Below are the code and all the weights of a small trained network. Each question names an input and a class and asks about switching units off, where a switched-off unit gives its printed mean instead of its output.

import numpy as np


def w(rows, s, z=0):
    codes = np.array(rows[::2]) - 128.0
    scale = np.full(codes.shape[1], s)
    scale[-1] = z or s
    return codes * scale


def f(y):
    return y / 2 * (1 + np.tanh(0.7978845608 * (y + 0.044715 * y**3)))


def log_softmax(a):
    a = a - a.max(-1, keepdims=True)
    return a - np.log(np.exp(a).sum(-1, keepdims=True))


def net(x, mask):
    res = np.array(x, float).reshape(1, 3) / 4 @ E
    y = f(res @ A[0][:, :-1].T + A[0][:, -1])
    res = res + np.where(mask, y, B[0][:, -1]) @ B[0][:, :-1]
    return log_softmax(res[-1] @ U[:, :-1].T + U[:, -1])


A, B = {}, {}
E = w([
[246,211,90,69],'x0',
[58,167,5,70],'x1',
[119,247,202,99],'x2',
],0.011)
A[0] = w([
[109,61,149,150,185],'neuron 0',
[96,34,114,196,203],'neuron 1',
[66,202,132,61,157],'neuron 2',
[160,214,215,146,138],'neuron 3',
[12,156,209,165,210],'neuron 4',
[175,37,163,172,203],'neuron 5',
[172,178,89,89,64],'neuron 6',
[109,99,42,139,163],'neuron 7',
[57,24,133,140,195],'neuron 8',
[251,6,150,129,253],'neuron 9',
[160,152,172,224,209],'neuron 10',
[172,97,17,187,129],'neuron 11',
[92,151,239,241,243],'neuron 12',
],0.011,0.004)
B[0] = w([
[34,121,171,102,181],'neuron 0',
[70,154,154,125,214],'neuron 1',
[59,142,84,38,183],'neuron 2',
[185,119,88,49,225],'neuron 3',
[130,59,54,141,221],'neuron 4',
[78,153,209,114,211],'neuron 5',
[117,185,180,77,177],'neuron 6',
[159,163,55,206,188],'neuron 7',
[43,122,121,128,218],'neuron 8',
[128,254,229,146,243],'neuron 9',
[168,70,174,94,203],'neuron 10',
[177,126,98,208,193],'neuron 11',
[161,65,126,53,247],'neuron 12',
],0.0089,0.014)
U = w([
[52,146,151,58,164],'0',
[189,181,177,168,97],'1',
[65,91,40,195,3],'2',
[237,155,16,176,217],'3',
[142,3,135,76,67],'4',
[207,123,134,81,130],'5',
[66,97,54,85,206],'6',
],0.011,0.0028)

Each question gives the input, the list of numbers given to net, and the class t.
The units are the neurons (one row each of A and B). Each row of codes is followed by its name. A weight is (code - 128) times the scale printed after its matrix; where a second scale follows, it is the last column's (A, B and U).
mask holds one flag per neuron, in row order. A switched-off neuron (its flag False) gives its mean, the last column of its row in B, instead of its output. The means were averaged over made-up inputs and are rounded, as every weight is.
A unit's drop is (log p(t) with every unit on - log p(t) with that unit switched off) / (log p(t) with every unit on - log p(t) with every unit switched off).
The circuit of an input: a set's keep is (log p(t) with only the set's units on - log p(t) with every unit switched off) / (log p(t) with every unit on - log p(t) with every unit switched off). Starting from the 12 units with the biggest drops (on a tie, the unit counted first), units are removed one at a time, each time the one whose removal leaves the highest keep (on an exact tie, the one counted first), for as long as the keep stays at least 0.8.
circuit, biggest first: the units of the circuit, biggest drop first
top k neurons: the k neurons with the biggest drops, biggest first
drop when u is switched off: that unit's drop, to one decimal
input [3,-7,3], class 5: circuit, biggest first => (neuron 3)
input [-1,1,5], class 6: circuit, biggest first => (neuron 9; neuron 5)
input [-1,-4,-7], class 0: top 2 neurons => (neuron 0; neuron 8)
input [1,-4,-8], class 1: top 2 neurons => (neuron 9; neuron 11)
input [5,0,-2], class 1: top 3 neurons => (neuron 4; neuron 3; neuron 12)
input [0,2,1], class 6: top 4 neurons => (neuron 9; neuron 11; neuron 5; neuron 7)
input [1,-5,-8], class 1: top 2 neurons => (neuron 9; neuron 11)
input [7,1,-8], class 3: top 2 neurons => (neuron 11; neuron 7)
input [-5,0,2], class 4: top 4 neurons => (neuron 9; neuron 12; neuron 4; neuron 7)
input [0,5,8], class 6: top 3 neurons => (neuron 9; neuron 5; neuron 4)
input [7,1,-6], class 3: drop when neuron 6 is switched off => -0.1
input [-1,0,8], class 4: drop when neuron 9 is switched off => 0.2
input [7,1,-2], class 3: drop when neuron 7 is switched off => -0.1
input [7,1,0], class 3: circuit, biggest first => (neuron 5)
